Here is a tiny trained network, its code and every weight. The questions are about switching its units off for an input and a target symbol, where a switched-off unit gives its printed mean instead of its output.

import numpy as np


def w(rows, s, z=0):
    codes = np.array(rows[::2]) - 128.0
    scale = np.full(codes.shape[1], s)
    scale[-1] = z or s
    return codes * scale


def f(y):
    return y / 2 * (1 + np.tanh(0.7978845608 * (y + 0.044715 * y**3)))


def softmax(a):
    e = np.exp(a - a.max(-1, keepdims=True))
    return e / e.sum(-1, keepdims=True)


def log_softmax(a):
    a = a - a.max(-1, keepdims=True)
    return a - np.log(np.exp(a).sum(-1, keepdims=True))


def net(x, mask):
    ids = ['ΘΞΠΣΨαβδεημτ'.index(c) for c in x.split()]
    T = len(ids)
    res = E[ids] + P[:T]
    u = 0
    for l in range(2):
        q, k, v = (res @ M[l].T for M in (Q, K, V))
        z = softmax(np.where(np.tri(T) > 0, q @ k.T / 3**0.5, -1e9)) @ v
        res = res + np.where(mask[u], z, O[l][:, -1]) @ O[l][:, :-1]
        u += 1
        y = f(res @ A[l][:, :-1].T + A[l][:, -1])
        res = res + np.where(mask[u : u + 12], y, B[l][:, -1]) @ B[l][:, :-1]
        u += 12
    return log_softmax(res[-1] @ U[:, :-1].T + U[:, -1])


Q, K, V, O, A, B = {}, {}, {}, {}, {}, {}
E = w([
[116,163,102,185],'Θ',
[140,42,82,8],'Ξ',
[89,188,167,113],'Π',
[116,154,102,117],'Σ',
[107,137,136,65],'Ψ',
[96,119,94,144],'α',
[120,119,169,121],'β',
[98,86,96,113],'δ',
[76,185,103,77],'ε',
[127,54,99,185],'η',
[123,70,170,97],'μ',
[114,75,148,175],'τ',
],0.015)
P = w([
[255,125,112,97],'0',
[67,123,178,146],'1',
[64,124,178,143],'2',
[63,124,179,143],'3',
[69,126,177,146],'4',
[64,125,180,145],'5',
[65,123,182,142],'6',
],0.0073)
Q[0] = w([
[124,146,147,132],'L0H0',
[253,155,95,120],'L0H0',
[46,96,139,145],'L0H0',
],0.042)
K[0] = w([
[135,188,119,125],'L0H0',
[27,187,211,210],'L0H0',
[245,82,102,2],'L0H0',
],0.021)
V[0] = w([
[114,160,151,180],'L0H0',
[127,226,112,53],'L0H0',
[151,152,248,70],'L0H0',
],0.015)
O[0] = w([
[161,207,7,165,2],'L0H0',
[92,227,203,44,161],'L0H0',
[201,207,255,153,149],'L0H0',
],0.0097,0.0086)
A[0] = w([
[98,85,125,129,169],'L0N0',
[71,132,121,99,132],'L0N1',
[121,59,100,54,116],'L0N2',
[94,125,115,192,103],'L0N3',
[20,174,84,146,16],'L0N4',
[208,153,108,107,119],'L0N5',
[128,138,38,137,98],'L0N6',
[151,166,162,185,115],'L0N7',
[168,112,193,182,135],'L0N8',
[194,139,70,90,251],'L0N9',
[80,179,183,169,4],'L0N10',
[42,176,142,247,75],'L0N11',
],0.011,0.0029)
B[0] = w([
[143,157,180,163,221],'L0N0',
[58,165,128,131,212],'L0N1',
[189,27,185,81,251],'L0N2',
[180,93,127,71,143],'L0N3',
[226,9,198,149,155],'L0N4',
[97,168,154,135,121],'L0N5',
[131,247,30,85,159],'L0N6',
[146,119,152,50,159],'L0N7',
[192,241,107,187,229],'L0N8',
[11,102,166,136,129],'L0N9',
[159,155,8,177,254],'L0N10',
[98,78,186,51,153],'L0N11',
],0.011,0.0076)
Q[1] = w([
[35,110,155,203],'L1H0',
[182,253,159,149],'L1H0',
[41,222,167,15],'L1H0',
],0.013)
K[1] = w([
[50,135,106,159],'L1H0',
[109,140,251,176],'L1H0',
[104,138,198,14],'L1H0',
],0.017)
V[1] = w([
[168,86,2,177],'L1H0',
[37,91,103,19],'L1H0',
[188,4,219,240],'L1H0',
],0.0078)
O[1] = w([
[133,108,45,146,2],'L1H0',
[91,109,140,56,116],'L1H0',
[76,110,112,251,176],'L1H0',
],0.012,0.0099)
A[1] = w([
[126,179,226,123,253],'L1N0',
[189,146,88,60,9],'L1N1',
[116,92,87,161,56],'L1N2',
[81,161,175,83,32],'L1N3',
[213,98,136,171,93],'L1N4',
[202,103,134,189,116],'L1N5',
[89,215,56,185,131],'L1N6',
[69,170,69,140,87],'L1N7',
[172,1,132,132,100],'L1N8',
[217,106,165,148,79],'L1N9',
[210,135,135,102,90],'L1N10',
[43,81,82,105,94],'L1N11',
],0.0088,0.0045)
B[1] = w([
[237,84,30,112,254],'L1N0',
[82,213,254,210,188],'L1N1',
[121,144,94,194,150],'L1N2',
[114,8,134,180,188],'L1N3',
[73,103,151,89,166],'L1N4',
[181,158,202,61,177],'L1N5',
[55,224,90,25,167],'L1N6',
[67,171,174,99,134],'L1N7',
[73,205,59,105,192],'L1N8',
[23,121,120,102,169],'L1N9',
[98,137,77,202,179],'L1N10',
[122,32,199,144,159],'L1N11',
],0.012,0.029)
U = w([
[213,144,2,148,200],'Θ',
[65,165,216,118,50],'Ξ',
[121,190,99,187,113],'Π',
[44,116,158,182,1],'Σ',
[165,105,232,103,148],'Ψ',
[78,186,64,140,79],'α',
[64,80,141,20,194],'β',
[174,167,35,69,242],'δ',
[124,175,155,31,92],'ε',
[144,90,88,177,111],'η',
[116,128,10,155,186],'μ',
[187,82,74,62,182],'τ',
],0.005,0.0026)

Each question gives the input, a string of symbols that net reads in full, and the target symbol t.
The units are the heads (3 rows each of Q, K, V and O) and the neurons (one row each of A and B). Each row of codes is followed by its name. A weight is (code - 128) times the scale printed after its matrix; where a second scale follows, it is the last column's (O, A, B and U).
mask holds one flag per unit, layer by layer, with each layer's heads first. A switched-off unit (its flag False) gives its mean, the last column of its rows in O or B, instead of its output. The means were averaged over made-up inputs and are rounded, as every weight is.
A unit's drop is (log p(t) with every unit on - log p(t) with that unit switched off) / (log p(t) with every unit on - log p(t) with every unit switched off).
The circuit of an input: a set's keep is (log p(t) with only the set's units on - log p(t) with every unit switched off) / (log p(t) with every unit on - log p(t) with every unit switched off). Starting from the 12 units with the biggest drops (on a tie, the unit counted first), units are removed one at a time, each time the one whose removal leaves the highest keep (on an exact tie, the one counted first), for as long as the keep stays at least 0.8.
units of the circuit, in order: the units of the circuit, biggest drop first
most important unit: the unit with the biggest drop
k most important neurons: the k neurons with the biggest drops, biggest first
k most important neurons of layer l: the k neurons of layer l with the biggest drops, biggest first
input Ψ Σ Ξ ε ε, target Σ: 2 most important neurons -> (L0N10; L0N2)
input Θ ε ε Θ Ψ Ξ ε, target Σ: 2 most important neurons -> (L0N2; L0N10)
input τ Ψ α, target α: units of the circuit, in order -> (L0H0; L1H0; L1N0; L1N6)
input δ ε ε Ψ Π Ψ η, target Σ: units of the circuit, in order -> (L1H0; L1N0)
input Ψ Ψ ε ε η, target Θ: units of the circuit, in order -> (L1N0; L0H0; L1H0; L0N8)
input Ψ Σ Ξ Ψ Ψ, target η: most important neuron -> (L0N10)
input Π δ Ψ δ Π α ε, target Π: 3 most important neurons -> (L0N10; L1N1; L1N10)
input Ξ ε Σ α Ψ μ Ξ, target η: 4 most important neurons -> (L1N0; L0N10; L0N2; L1N6)
input Θ ε μ Ψ α δ Π, target Ξ: 3 most important neurons of layer 0 -> (L0N6; L0N4; L0N2)
input Π α Ψ α μ η, target Π: 4 most important neurons -> (L1N1; L0N10; L1N10; L0N7)
input η Π Π Ψ δ, target μ: 2 most important neurons -> (L0N6; L1N8)
input η Σ ε ε β ε Σ, target μ: units of the circuit, in order -> (L0H0; L1H0)
input δ ε Σ ε Π, target Σ: 2 most important neurons of layer 0 -> (L0N4; L0N8)
input ε Ξ η δ β η, target Ξ: most important unit -> L0N8
input ε Σ α ε α, target Ψ: units of the circuit, in order -> (L1H0; L0H0; L1N3; L1N8)
input ε Ψ μ, target Ψ: 4 most important neurons -> (L1N1; L0N10; L1N3; L1N8)
input Θ α τ ε ε δ Ψ, target Ξ: 4 most important neurons -> (L0N6; L1N1; L1N0; L0N4)
input μ ε ε τ α, target ε: 3 most important neurons -> (L1N5; L0N8; L1N6)
input α Ψ ε, target β: 2 most important neurons -> (L1N0; L0N10)
input ε ε Ψ Π, target Ψ: units of the circuit, in order -> (L1H0; L0H0; L1N3)
input δ ε η Θ η α Ξ, target β: most important unit -> L1N1
input ε η η Ψ δ Ψ, target Ψ: units of the circuit, in order -> (L1H0; L0H0; L1N3; L1N8)
input Θ Θ Σ β τ Θ, target Ξ: 3 most important neurons of layer 0 -> (L0N11; L0N6; L0N8)
input Ξ Ψ μ Ψ Θ α δ, target τ: 3 most important neurons of layer 1 -> (L1N0; L1N1; L1N10)
